M = [152 138 128 145 136 122 145]
M[0] -> 152
M[4] -> 136
M[3] -> 145

x =
[[131 141 137 116 128 141 139 146 124 100 129]
 [121 138 133 116 127 130 137 138 133 125 126]
 [126 117 130 124 115 135 138 143 135 125 131]
 [116 130 133 112 121 130 144 143 138 130 125]
 [121 144 137 113 128 132 140 141 130 117 125]
 [137 121 131 126 118 144 136 149 128 105 134]
 [130 128 127 127 129 130 129 131 128 125 129]
 [125 131 131 124 127 128 132 131 129 127 127]
 [130 128 126 128 130 130 128 130 128 128 128]
 [132 121 129 128 120 136 133 140 131 120 132]
 [126 124 129 125 122 130 133 135 132 127 129]
 [130 127 127 129 128 130 128 130 129 128 129]]
Indices start at 0.
(0, 0) -> 131
(6, 5) -> 130
(10, 8) -> 132
(10, 0) -> 126
(0, 8) -> 124
(3, 10) -> 125
(6, 0) -> 130
(10, 5) -> 130
(10, 10) -> 129
(3, 5) -> 130
(1, 2) -> 133
(5, 7) -> 149
(1, 8) -> 133
(3, 1) -> 130
(4, 5) -> 132
(8, 7) -> 130
(9, 3) -> 128
(11, 10) -> 129
(5, 8) -> 128
(0, 4) -> 128
(0, 5) -> 141
(1, 3) -> 116
(4, 9) -> 117
(3, 0) -> 116
(2, 4) -> 115
(11, 4) -> 128
(2, 1) -> 117
(1, 5) -> 130
(2, 10) -> 131
(1, 0) -> 121
(10, 7) -> 135
(2, 9) -> 125
(3, 6) -> 144
(0, 10) -> 129
(7, 10) -> 127
(6, 10) -> 129

data = [154 124 123 142]
data[0] => 154
data[1] => 124

arr =
[[115 117 143 112 120 126 107]
 [118 132 124 125 127 122 123]]
Rows and columns are counted from 0.
(0, 0)	115
(1, 1)	132
(1, 2)	124
(1, 5)	122
(0, 3)	112
(0, 4)	120

B = [119 139  98 103 122 136]
B[0] = 119
B[4] = 122
B[2] = 98

m =
[[117 118 137 138 118 138 139 140 118]
 [118 119 137 137 119 137 137 138 119]
 [122 120 136 136 120 136 137 134 120]
 [120 119 137 137 118 137 138 137 119]
 [121 123 132 134 122 133 134 135 122]
 [122 117 138 139 117 139 139 134 117]
 [118 119 136 137 119 136 137 138 120]
 [117 118 137 138 118 138 138 139 118]
 [118 115 140 141 115 141 142 138 115]
 [116 116 140 140 115 140 141 141 116]
 [118 114 141 142 114 141 143 139 115]
 [114 116 140 141 115 140 141 143 116]
 [115 115 140 141 115 141 141 141 116]
 [154 155 103 102 155 102 100 101 154]]
m[-14, -9] => 117
m[-5, -9] => 116
m[:, -6] => [138, 137, 136, 137, 134, 139, 137, 138, 141, 140, 142, 141, 141, 102]
m[:, 7] => [140, 138, 134, 137, 135, 134, 138, 139, 138, 141, 139, 143, 141, 101]
m[-14, -7] => 137
m[:, 5] => [138, 137, 136, 137, 133, 139, 136, 138, 141, 140, 141, 140, 141, 102]
m[:, -9] => [117, 118, 122, 120, 121, 122, 118, 117, 118, 116, 118, 114, 115, 154]
m[13, -8] => 155
m[-8, -1] => 120
m[1] => [118, 119, 137, 137, 119, 137, 137, 138, 119]
m[-3] => [114, 116, 140, 141, 115, 140, 141, 143, 116]
m[4, 0] => 121
m[3, -6] => 137
m[-7, -9] => 117
m[-3, -4] => 140
m[-12, -2] => 134
m[-12, 6] => 137
m[5, 1] => 117
m[-4] => [118, 114, 141, 142, 114, 141, 143, 139, 115]
m[7, -5] => 118
m[8, -2] => 138
m[1, -5] => 119
m[:, 2] => [137, 137, 136, 137, 132, 138, 136, 137, 140, 140, 141, 140, 140, 103]
m[2, -6] => 136
m[1, 5] => 137
m[11, -1] => 116
m[-4, 5] => 141
m[-12, 5] => 136
m[13, 3] => 102
m[-10] => [121, 123, 132, 134, 122, 133, 134, 135, 122]
m[-2, -9] => 115
m[-1, 7] => 101
m[-13, -7] => 137

W =
[[125 125 133 134 129 133 105 141 131 132 128 119 155 135 134 145]
 [120 127 124 112 114 143 127 124 128 130 122 111 129 124 121 115]
 [132 123 125 137 115 147 123 139 111 134 133 125 143 123 127 118]
 [122 136 133 125 121 137 118 152 116 131 128 120 148 128 131 135]
 [122 136 141 123 137 127 124 135 124 121 133 125 120 135 134 151]
 [130 134 120 112 134 123 124 147 123 124 141 110 130 123 117 153]
 [127 138 125 113 135 140 125 132 122 125 117 116 125 116 135 136]
 [133 116 125 113 128 142 126 121 127 131 135 117 121 114 119 132]
 [120 143 134 121 125 133 129 138 111 128 117 121 131 121 138 137]
 [123 120 141 125 130 135 113 126 127 137 119 123 143 118 136 146]
 [121 119 145 111 132 134 123 130 126 133 124 131 119 124 118 145]
 [116 118 137 113 115 145 120 122 129 139 111 121 136 120 122 121]
 [133 121 118 126 118 128 131 122 123 129 151 107 128 120 121 134]
 [130 135 128 130 135 134 128 137 120 118 134 125 115 137 129 137]]
W[0, -16]: 125
W[12]: [133, 121, 118, 126, 118, 128, 131, 122, 123, 129, 151, 107, 128, 120, 121, 134]
W[-6, 9]: 128
W[0, -9]: 141
W[-13]: [120, 127, 124, 112, 114, 143, 127, 124, 128, 130, 122, 111, 129, 124, 121, 115]
W[3, -2]: 131
W[:, 0]: [125, 120, 132, 122, 122, 130, 127, 133, 120, 123, 121, 116, 133, 130]
W[11, -3]: 120
W[-7, 6]: 126
W[-3, -13]: 113
W[-3]: [116, 118, 137, 113, 115, 145, 120, 122, 129, 139, 111, 121, 136, 120, 122, 121]
W[7, 4]: 128
W[2, 15]: 118
W[5, 2]: 120
W[:, -15]: [125, 127, 123, 136, 136, 134, 138, 116, 143, 120, 119, 118, 121, 135]
W[-7, 9]: 131
W[10, -3]: 124
W[-14, 6]: 105
W[-8, -8]: 122
W[2, -9]: 139
W[:, -13]: [134, 112, 137, 125, 123, 112, 113, 113, 121, 125, 111, 113, 126, 130]
W[2, 6]: 123
W[-9, -8]: 123
W[-8]: [127, 138, 125, 113, 135, 140, 125, 132, 122, 125, 117, 116, 125, 116, 135, 136]
W[-14, 13]: 135
W[-14]: [125, 125, 133, 134, 129, 133, 105, 141, 131, 132, 128, 119, 155, 135, 134, 145]
W[1, -11]: 143
W[7]: [133, 116, 125, 113, 128, 142, 126, 121, 127, 131, 135, 117, 121, 114, 119, 132]
W[-12]: [132, 123, 125, 137, 115, 147, 123, 139, 111, 134, 133, 125, 143, 123, 127, 118]
W[:, 12]: [155, 129, 143, 148, 120, 130, 125, 121, 131, 143, 119, 136, 128, 115]
W[1, 12]: 129
W[-10]: [122, 136, 141, 123, 137, 127, 124, 135, 124, 121, 133, 125, 120, 135, 134, 151]
W[9, -16]: 123
W[-4, -4]: 119
W[9, 10]: 119
W[7, -15]: 116
W[9]: [123, 120, 141, 125, 130, 135, 113, 126, 127, 137, 119, 123, 143, 118, 136, 146]

X = [105 106 121 100 120 116 115 122 124 102 121 143]
X[0]: 105
X[1]: 106
X[7]: 122
X[6]: 115

A =
[[133 130 127 125 130 124]
 [129 131 127 121 131 130]
 [128 121 132 136 131 122]
 [129 125 144 132 135 121]
 [131 129 130 125 132 130]
 [139 129 100 119 111 131]
 [125 128 121 129 123 131]
 [126 127 110 127 113 137]
 [116 126 133 134 126 133]]
Rows and columns are counted from 0.
(0, 0) -> 133
(0, 5) -> 124
(5, 2) -> 100
(1, 1) -> 131
(8, 3) -> 134
(3, 3) -> 132
(2, 2) -> 132
(4, 5) -> 130
(7, 3) -> 127
(3, 4) -> 135
(0, 3) -> 125
(4, 3) -> 125
(8, 4) -> 126
(6, 2) -> 121
(5, 5) -> 131
(7, 4) -> 113
(8, 1) -> 126
(2, 5) -> 122
(5, 0) -> 139
